What each symbol does to the points:
J564: ko>J448, ve>J365, ru>J411, da>J645, ku>J733
J823: ko>J925, ve>J43, ru>J249, da>J304, ku>J485
J739: ko>J733, ve>J723, ru>J156, da>J37, ku>J271
J822: ko>J666, ve>J520, ru>J609, da>J647, ku>J766
J472: ko>J411, ve>J823, ru>J659, da>J723, ku>J156
J962: ko>J881, ve>J972, ru>J942, da>J692, ku>J685
J719: ko>J181, ve>J766, ru>J752, da>J87, ku>J117
J156: ko>J37, ve>J485, ru>J564, da>J448, ku>J924
J40: ko>J85, ve>J271, ru>J858, da>J713, ku>J877
J587: ko>J206, ve>J40, ru>J726, da>J913, ku>J686
J271: ko>J809, ve>J448, ru>J924, da>J279, ku>J231
J497: ko>J955, ve>J87, ru>J117, da>J400, ku>J823
J488: ko>J508, ve>J225, ru>J458, da>J520, ku>J609
J526: ko>J485, ve>J955, ru>J887, da>J365, ku>J411
J596: ko>J540, ve>J739, ru>J809, da>J67, ku>J40
J717: ko>J752, ve>J648, ru>J957, da>J903, ku>J573
J898: ko>J126, ve>J613, ru>J66, da>J714, ku>J508
J43: ko>J117, ve>J903, ru>J573, da>J77, ku>J396
J433: ko>J687, ve>J66, ru>J488, da>J508, ku>J822
J400: ko>J497, ve>J752, ru>J43, da>J117, ku>J304
J573: ko>J77, ve>J538, ru>J719, da>J181, ku>J497
J647: ko>J822, ve>J458, ru>J342, da>J609, ku>J796
J726: ko>J913, ve>J858, ru>J401, da>J877, ku>J826
J692: ko>J962, ve>J206, ru>J748, da>J942, ku>J583
J225: ko>J856, ve>J942, ru>J583, da>J685, ku>J126
J304: ko>J823, ve>J77, ru>J396, da>J249, ku>J526
J173: ko>J538, ve>J609, ru>J796, da>J766, ku>J752
J540: ko>J231, ve>J733, ru>J67, da>J596, ku>J85
J609: ko>J647, ve>J126, ru>J687, da>J342, ku>J442
J826: ko>J579, ve>J782, ru>J206, da>J972, ku>J942
J117: ko>J400, ve>J717, ru>J77, da>J43, ku>J249
J520: ko>J488, ve>J685, ru>J126, da>J458, ku>J342
J485: ko>J659, ve>J396, ru>J365, da>J526, ku>J645
J713: ko>J40, ve>J279, ru>J231, da>J858, ku>J401
J659: ko>J723, ve>J249, ru>J526, da>J485, ku>J564
J401: ko>J877, ve>J540, ru>J788, da>J782, ku>J206
J666: ko>J648, ve>J488, ru>J647, da>J822, ku>J173
J126: ko>J458, ve>J709, ru>J714, da>J898, ku>J433
J856: ko>J66, ve>J692, ru>J685, da>J225, ku>J458
J955: ko>J396, ve>J719, ru>J400, da>J497, ku>J925
J511: ko>J924, ve>J411, ru>J739, da>J733, ku>J67
J752: ko>J87, ve>J442, ru>J903, da>J717, ku>J77
J231: ko>J858, ve>J511, ru>J596, da>J540, ku>J788
J579: ko>J686, ve>J401, ru>J972, da>J826, ku>J692
J583: ko>J685, ve>J555, ru>J613, da>J709, ku>J714
J206: ko>J972, ve>J85, ru>J913, da>J587, ku>J555
J249: ko>J304, ve>J573, ru>J955, da>J396, ku>J365
J458: ko>J520, ve>J583, ru>J898, da>J126, ku>J687
J887: ko>J365, ve>J400, ru>J823, da>J925, ku>J723
J714: ko>J898, ve>J881, ru>J856, da>J66, ku>J488
J877: ko>J726, ve>J231, ru>J782, da>J401, ku>J972
J924: ko>J279, ve>J645, ru>J733, da>J511, ku>J596
J181: ko>J573, ve>J173, ru>J87, da>J719, ku>J400
J685: ko>J225, ve>J748, ru>J709, da>J583, ku>J898
J508: ko>J433, ve>J856, ru>J520, da>J488, ku>J647
J972: ko>J826, ve>J788, ru>J587, da>J206, ku>J748
J782: ko>J401, ve>J596, ru>J85, da>J788, ku>J587
J858: ko>J713, ve>J924, ru>J540, da>J231, ku>J782
J365: ko>J526, ve>J497, ru>J925, da>J887, ku>J472
J538: ko>J957, ve>J647, ru>J766, da>J173, ku>J87
J766: ko>J173, ve>J342, ru>J442, da>J796, ku>J717
J723: ko>J472, ve>J304, ru>J485, da>J659, ku>J448
J648: ko>J442, ve>J508, ru>J822, da>J666, ku>J538
J942: ko>J692, ve>J587, ru>J555, da>J748, ku>J709
J645: ko>J564, ve>J887, ru>J472, da>J411, ku>J739
J925: ko>J887, ve>J117, ru>J304, da>J823, ku>J659
J85: ko>J788, ve>J809, ru>J713, da>J40, ku>J726
J66: ko>J714, ve>J962, ru>J225, da>J856, ku>J520
J442: ko>J796, ve>J433, ru>J666, da>J648, ku>J957
J733: ko>J511, ve>J472, ru>J37, da>J739, ku>J809
J913: ko>J587, ve>J713, ru>J877, da>J726, ku>J579
J686: ko>J555, ve>J877, ru>J826, da>J579, ku>J962
J687: ko>J342, ve>J714, ru>J508, da>J433, ku>J666
J87: ko>J719, ve>J796, ru>J717, da>J752, ku>J43
J448: ko>J156, ve>J526, ru>J645, da>J564, ku>J511
J788: ko>J782, ve>J67, ru>J40, da>J85, ku>J913
J748: ko>J942, ve>J913, ru>J686, da>J555, ku>J613
J555: ko>J748, ve>J726, ru>J579, da>J686, ku>J881
J396: ko>J249, ve>J181, ru>J497, da>J955, ku>J887
J613: ko>J709, ve>J579, ru>J962, da>J881, ku>J856
J957: ko>J903, ve>J822, ru>J173, da>J538, ku>J719
J67: ko>J596, ve>J37, ru>J271, da>J809, ku>J713
J796: ko>J766, ve>J687, ru>J648, da>J442, ku>J903
J903: ko>J717, ve>J666, ru>J538, da>J957, ku>J181
J37: ko>J739, ve>J659, ru>J448, da>J156, ku>J279
J77: ko>J43, ve>J957, ru>J181, da>J573, ku>J955
J881: ko>J613, ve>J826, ru>J692, da>J962, ku>J225
J411: ko>J645, ve>J925, ru>J723, da>J472, ku>J37
J809: ko>J67, ve>J156, ru>J279, da>J271, ku>J858
J709: ko>J583, ve>J686, ru>J881, da>J613, ku>J66
J342: ko>J609, ve>J898, ru>J433, da>J687, ku>J648
J279: ko>J271, ve>J564, ru>J511, da>J924, ku>J540

The rows follow the links: the fewer symbols apart two points are, the more alike their rows tend to be.

Point, then a row for it; each showing differs a little:
J726 -> [-346, -55, 36, 143, -678, 712, 14, -911, -534, -400, 621, 1002, -419, -716, 250, -621, -686, -168, -654, -176, -472, 607, 252, 801, 354, 229, -174, -243, -347, -355, -620, -92, 399, 427, 181, -201, -164, -239, -126, 373, -300, -303, -287, 75, 190, 121, -292, -34]
J881 -> [552, 725, -636, -40, -499, -494, -184, 74, 74, -254, 870, 161, -425, -419, -432, 439, -79, -271, 714, 249, 220, -74, 898, 0, 352, -123, 231, -333, -262, -787, 121, -364, -150, 560, 194, -768, -33, 636, -132, -30, -704, 18, 695, 193, 227, 273, -438, 694]
J540 -> [282, -652, -113, -470, -196, -197, -419, -249, -194, 70, 0, 806, -600, -644, 23, 44, -877, 177, 213, -338, -308, -501, -24, -53, -312, -77, 617, 34, -130, 58, -710, 487, 257, 418, -424, -284, -476, -821, 262, 259, -726, 718, -680, 12, -179, 689, -112, -550]
J66 -> [529, 386, -902, 188, -111, -398, -594, 112, 712, -284, 729, -574, -252, 177, -168, -1, -237, 240, 433, -242, 78, -574, 792, -478, 420, -413, -439, -602, -175, -826, -475, -171, -176, -42, 375, 186, -291, 256, -145, -53, -751, 448, -97, -101, 63, 454, -203, 912]
J752 -> [241, 228, 5, -32, 581, -657, 210, 909, 438, 343, -489, -979, 467, 698, -256, 667, 818, 48, 609, 381, 549, -426, -191, -643, -203, -183, 107, 177, 325, 224, 819, -70, -433, -374, -39, 104, 331, 442, 36, -416, 416, 78, 528, -25, -120, -270, 229, 110]
J579 -> [-57, 522, -88, 138, -731, 288, 206, -517, -571, -358, 858, 862, -339, -734, -122, -84, -212, -509, -148, 277, -85, 685, 538, 780, 381, 282, 64, -160, -403, -574, 80, -389, 147, 652, 262, -810, 116, 456, -223, 146, -268, -562, 564, 249, 333, -92, -389, 294]
J87 -> [326, 148, -28, -127, 637, -714, 83, 973, 486, 324, -535, -981, 430, 677, -236, 707, 784, 112, 685, 282, 476, -557, -247, -708, -261, -246, 145, 241, 346, 334, 735, 33, -383, -382, -164, 212, 260, 336, 108, -385, 352, 220, 395, -51, -156, -205, 256, 65]
J733 -> [197, -464, 391, -642, 2, -459, 282, 182, -650, 400, -442, 880, -208, -589, -184, 648, -94, -284, 481, 316, 8, -68, -394, 141, -633, 250, 1155, 472, 33, 525, 373, 343, 85, 526, -653, -842, 78, -378, 288, 38, -88, 213, 198, 238, -87, 166, -45, -907]
J957 -> [85, 541, 59, 129, 407, -419, 354, 765, 305, 194, -344, -908, 535, 629, -239, 538, 1018, -98, 444, 471, 510, 47, -93, -326, -44, -40, -72, 192, 313, 194, 962, -288, -414, -347, 100, 16, 457, 731, -65, -394, 590, -335, 777, 5, 2, -535, 157, 296]
J271 -> [375, -580, 82, -627, -95, -492, -175, 67, -377, 276, -205, 838, -530, -630, -139, 481, -503, -17, 526, -28, -105, -453, -168, -71, -560, 12, 1063, 250, -45, 244, -156, 489, 145, 558, -609, -691, -238, -616, 310, 147, -538, 669, -257, 135, -104, 548, -84, -743]
J647 -> [-381, 567, -133, 658, 89, 488, 151, -83, 382, -297, 205, -864, 492, 682, 160, -479, 512, 10, -518, -4, 100, 489, 164, 119, 585, -35, -1071, -300, 11, -271, 163, -474, -150, -562, 653, 650, 225, 613, -331, -119, 503, -621, 226, -146, 149, -564, 88, 775]
J411 -> [-482, -395, 861, -293, 126, 306, 648, -18, -733, 342, -717, 596, 246, -260, 159, 118, 206, -305, -365, 317, -47, 564, -737, 484, -470, 463, 540, 587, 128, 805, 535, 171, 192, 85, -387, -338, 331, -220, 166, 49, 695, -457, 117, 115, 9, -453, 162, -995]
J645 -> [-416, -314, 870, -318, 76, 167, 626, 23, -727, 341, -621, 669, 140, -339, 105, 215, 250, -344, -218, 358, -41, 513, -674, 461, -477, 451, 658, 551, 130, 786, 616, 175, 124, 214, -402, -481, 333, -205, 198, 25, 552, -365, 209, 167, -5, -384, 81, -950]
J583 -> [665, 596, -822, 34, -294, -585, -396, 214, 393, -219, 839, -136, -400, -149, -388, 370, -164, -47, 735, 53, 205, -455, 851, -317, 327, -328, -27, -421, -215, -829, -129, -200, -222, 346, 228, -416, -168, 490, -110, -33, -837, 354, 368, 82, 142, 416, -322, 825]
J739 -> [91, -383, 531, -591, -14, -303, 361, 194, -662, 402, -476, 802, -161, -586, -166, 601, -18, -290, 384, 322, 35, 18, -419, 194, -611, 260, 1153, 510, 45, 544, 489, 333, 92, 491, -626, -847, 118, -273, 254, 60, 11, 110, 245, 272, -37, 38, -16, -925]
J511 -> [244, -437, 314, -652, -31, -476, 160, 202, -520, 389, -375, 818, -280, -613, -194, 667, -274, -214, 580, 259, -9, -175, -330, 24, -623, 162, 1206, 436, 23, 400, 281, 405, 108, 557, -654, -835, -12, -387, 290, 89, -220, 332, 68, 247, -81, 237, -59, -866]
J304 -> [-398, -695, 435, -13, 544, 312, -19, 33, 144, 258, -888, -375, 377, 597, 346, -366, 25, 417, -524, -358, -184, -160, -849, -238, -353, -50, -244, 256, 317, 725, -221, 392, 79, -638, -220, 893, -86, -653, 179, 7, 568, 174, -775, -270, -246, -88, 419, -579]
J898 -> [385, 338, -840, 336, -72, -175, -623, -19, 736, -319, 652, -633, -176, 322, -64, -210, -255, 342, 192, -342, 46, -489, 689, -403, 494, -416, -687, -592, -129, -763, -603, -197, -153, -183, 411, 468, -266, 196, -208, 2, -619, 369, -232, -202, 30, 403, -108, 974]
J231 -> [206, -668, -148, -400, -259, -67, -415, -403, -205, -12, 91, 879, -632, -607, 121, -100, -967, 185, 87, -401, -388, -434, -23, 9, -302, -29, 485, -59, -176, 8, -832, 470, 335, 383, -447, -182, -494, -832, 201, 318, -692, 631, -753, 4, -109, 711, -139, -486]
J717 -> [223, 320, 0, -14, 578, -605, 204, 896, 369, 296, -453, -952, 495, 702, -257, 650, 939, -24, 579, 411, 505, -227, -151, -555, -150, -109, 86, 227, 327, 226, 886, -150, -383, -370, -51, 61, 396, 553, 16, -411, 443, -27, 640, -20, -58, -357, 216, 208]
J822 -> [-437, 630, 0, 599, 85, 443, 245, 13, 304, -225, 138, -834, 513, 629, 123, -402, 626, -28, -541, 118, 151, 531, 129, 117, 514, -2, -963, -197, 60, -192, 287, -501, -139, -489, 610, 594, 327, 731, -301, -183, 609, -672, 387, -145, 90, -594, 108, 731]
J587 -> [-302, 165, 45, 172, -753, 640, 134, -846, -578, -385, 684, 981, -380, -775, 144, -545, -483, -301, -552, -16, -319, 740, 357, 882, 321, 266, -111, -195, -377, -411, -388, -247, 324, 482, 208, -412, -49, 31, -157, 285, -223, -477, 43, 166, 272, -12, -289, 105]
J826 -> [-181, 450, -39, 167, -728, 410, 228, -599, -565, -392, 809, 891, -332, -785, -44, -248, -233, -476, -269, 203, -150, 735, 494, 834, 413, 321, 7, -181, -393, -516, -51, -346, 189, 604, 295, -697, 74, 402, -202, 238, -269, -585, 507, 266, 337, -91, -374, 261]
J972 -> [-239, 381, 21, 150, -741, 530, 177, -679, -554, -379, 744, 924, -365, -773, 16, -345, -318, -407, -402, 135, -227, 797, 452, 895, 406, 288, -44, -184, -392, -500, -128, -288, 229, 571, 288, -593, 17, 242, -176, 259, -217, -539, 316, 219, 325, -111, -410, 206]
J709 -> [660, 621, -807, -28, -357, -622, -344, 185, 274, -225, 906, -68, -396, -271, -411, 372, -117, -110, 785, 102, 223, -353, 876, -210, 343, -273, 83, -411, -214, -844, -53, -232, -204, 396, 219, -548, -85, 505, -109, -31, -785, 251, 488, 97, 153, 398, -378, 807]
J225 -> [625, 501, -888, 86, -185, -579, -547, 183, 599, -237, 744, -384, -340, 41, -317, 191, -226, 112, 644, -99, 192, -607, 866, -456, 395, -446, -188, -502, -207, -832, -304, -187, -233, 213, 291, -70, -227, 397, -107, -51, -817, 424, 103, -12, 74, 489, -245, 897]
J573 -> [310, -159, -55, -176, 749, -668, -162, 850, 580, 405, -687, -956, 364, 771, -86, 521, 511, 284, 583, 34, 348, -743, -357, -865, -353, -291, 125, 224, 412, 396, 362, 210, -340, -536, -221, 393, 56, -26, 210, -306, 192, 517, -31, -157, -252, 21, 328, -61]

Each walk starts at a row. The symbols on each line, taken left to right, move it on to the next point.
Answer with the point's row; about right is enough.
start [595, 447, -932, 128, -159, -488, -622, 96, 641, -243, 779, -449, -278, 95, -240, 92, -227, 166, 598, -177, 152, -569, 795, -490, 418, -405, -311, -593, -174, -828, -440, -140, -209, 62, 275, 59, -272, 306, -108, -60, -780, 423, 40, -33, 47, 496, -210, 947]
ve ko da ve ku -> [105, 675, -222, 78, -647, 63, 184, -330, -435, -291, 873, 683, -385, -751, -224, 132, -93, -456, 147, 337, 61, 556, 674, 617, 360, 163, 172, -225, -322, -662, 240, -395, 86, 686, 266, -883, 145, 565, -198, 141, -357, -467, 760, 312, 329, -56, -466, 459]
ku ru ve ve -> [-61, -518, -51, -99, -440, 412, -365, -730, -303, -210, 311, 895, -526, -649, 189, -526, -1010, 130, -386, -507, -533, -38, 99, 323, 35, 78, 67, -205, -286, -145, -962, 302, 377, 367, -75, 24, -453, -752, 82, 405, -581, 256, -757, -39, 23, 516, -177, -278]
start [-619, -482, 886, -71, 185, 560, 554, -162, -540, 244, -819, 346, 390, -9, 310, -244, 201, -119, -661, 85, -162, 578, -842, 399, -383, 396, 178, 527, 161, 820, 323, 196, 230, -132, -295, 69, 256, -391, 122, 39, 796, -459, -168, 23, -52, -496, 275, -904]
ku ko ko ve -> [-709, -530, 869, -88, 216, 585, 533, -142, -491, 209, -817, 314, 341, 92, 375, -263, 180, -44, -680, 42, -188, 498, -861, 387, -376, 360, 96, 509, 175, 869, 204, 206, 246, -231, -247, 287, 217, -424, 168, 50, 839, -378, -301, -16, -94, -459, 283, -856]
ve ku ku ru ve -> [-195, -683, 301, -33, 651, 103, -153, 220, 365, 296, -889, -591, 366, 701, 293, -222, 22, 545, -297, -383, -106, -426, -735, -502, -347, -119, -188, 238, 346, 672, -228, 404, 13, -672, -284, 881, -134, -643, 201, -68, 450, 377, -784, -347, -333, -41, 484, -486]
start [498, 359, -895, 273, -100, -315, -662, 18, 701, -316, 688, -588, -253, 252, -131, -106, -224, 314, 354, -286, 73, -542, 747, -514, 466, -440, -569, -581, -192, -810, -577, -131, -193, -110, 371, 291, -284, 244, -148, -33, -666, 436, -161, -161, 14, 465, -174, 977]
ve ve ko ve -> [-277, -270, -17, 55, -658, 685, -188, -921, -429, -340, 546, 993, -443, -726, 268, -686, -811, -33, -634, -354, -526, 394, 205, 653, 206, 187, -119, -197, -363, -273, -829, 68, 398, 407, 82, -66, -290, -466, -70, 416, -389, -115, -521, 19, 137, 282, -214, -139]
ru ru ko ko -> [-181, -442, -58, -57, -491, 480, -281, -849, -312, -273, 411, 911, -545, -619, 272, -603, -943, 81, -481, -482, -511, 118, 165, 480, 100, 98, -17, -214, -303, -188, -923, 225, 442, 345, -49, -9, -367, -637, 24, 427, -526, 183, -711, -7, 51, 382, -166, -195]
start [-171, 419, -418, 666, 21, 402, -281, -204, 571, -404, 455, -824, 248, 655, 192, -631, 114, 246, -500, -298, -13, 125, 360, -104, 602, -227, -1180, -455, -28, -466, -400, -322, -119, -530, 606, 845, -62, 381, -286, -75, 115, -198, -201, -293, 62, -106, 32, 919]
ru ku ku ru ku -> [-22, 638, 130, 243, 379, -174, 462, 558, 261, 118, -209, -871, 564, 600, -162, 351, 1029, -175, 169, 498, 439, 259, -20, -120, 96, -27, -253, 119, 258, 101, 980, -409, -334, -350, 278, 71, 493, 849, -186, -372, 661, -495, 856, 14, 76, -585, 140, 365]
ru ko ve ve ve -> [605, 716, -712, -51, -394, -577, -247, 127, 166, -201, 865, 37, -427, -380, -441, 410, -71, -178, 761, 213, 226, -202, 902, -142, 334, -209, 144, -346, -241, -818, 35, -332, -177, 525, 181, -594, -43, 603, -163, -16, -780, 167, 594, 142, 209, 321, -443, 739]
start [-505, -732, 548, 45, 538, 431, 85, -46, 36, 219, -898, -266, 438, 507, 405, -379, -9, 334, -639, -304, -206, -56, -842, -132, -303, 68, -231, 308, 287, 768, -193, 361, 152, -558, -203, 841, -18, -669, 190, 15, 628, 60, -775, -238, -254, -169, 454, -639]
ko ve ru ru da -> [302, 21, -63, -129, 678, -714, -2, 932, 522, 392, -639, -1020, 416, 753, -207, 657, 686, 193, 664, 205, 471, -620, -247, -787, -308, -247, 165, 195, 433, 347, 583, 87, -409, -419, -193, 182, 171, 271, 123, -371, 311, 304, 222, -62, -174, -118, 233, 20]
ko ve ru -> [-226, 655, 120, 402, 243, 91, 465, 406, 235, -43, -76, -816, 609, 601, -85, 95, 980, -219, -83, 403, 378, 409, 22, 15, 229, 44, -467, 59, 157, -3, 815, -459, -278, -416, 393, 189, 500, 886, -219, -305, 714, -656, 755, -25, 127, -685, 109, 499]
start [0, 339, -598, 548, 11, 248, -449, -152, 711, -358, 536, -814, 102, 558, 141, -523, -85, 317, -271, -380, -26, -157, 492, -263, 544, -336, -1083, -556, -66, -595, -540, -264, -69, -448, 587, 769, -210, 286, -253, -52, -158, 36, -312, -287, 35, 103, -14, 985]
ko ve ve ve ru -> [-329, 47, 80, 175, -723, 729, 64, -895, -581, -451, 621, 1013, -388, -783, 214, -626, -588, -259, -622, -145, -419, 670, 332, 831, 373, 297, -148, -217, -374, -379, -488, -141, 359, 466, 245, -308, -118, -106, -181, 353, -247, -383, -96, 123, 240, 28, -301, 52]
ko ve ru -> [151, -648, -102, -319, -292, 76, -455, -486, -214, -51, 145, 871, -568, -613, 102, -243, -975, 213, -18, -466, -461, -345, 8, 62, -206, -40, 384, -110, -179, -49, -928, 413, 281, 386, -368, -117, -472, -907, 196, 322, -704, 645, -788, -31, -89, 650, -138, -422]
start [-303, -322, 773, -409, 39, 55, 592, 63, -748, 342, -581, 700, 96, -421, 16, 292, 204, -346, -47, 386, -32, 418, -619, 448, -512, 406, 763, 617, 106, 734, 639, 234, 155, 230, -491, -564, 271, -186, 203, 9, 529, -337, 265, 236, -30, -351, 64, -963]
da ve ve da ru -> [259, -266, -45, -152, 767, -584, -178, 798, 594, 430, -767, -968, 374, 751, -63, 426, 411, 381, 502, -50, 270, -730, -423, -925, -372, -337, 67, 218, 421, 452, 257, 304, -291, -559, -244, 482, 10, -124, 233, -274, 239, 517, -241, -230, -275, 90, 388, -175]
ve ve ko -> [-342, 654, 45, 585, 108, 364, 341, 61, 261, -192, 78, -787, 561, 618, 32, -203, 715, -60, -417, 203, 226, 533, 72, 168, 426, 54, -895, -144, 115, -170, 478, -543, -192, -485, 597, 497, 336, 747, -296, -272, 662, -726, 494, -77, 148, -616, 117, 646]
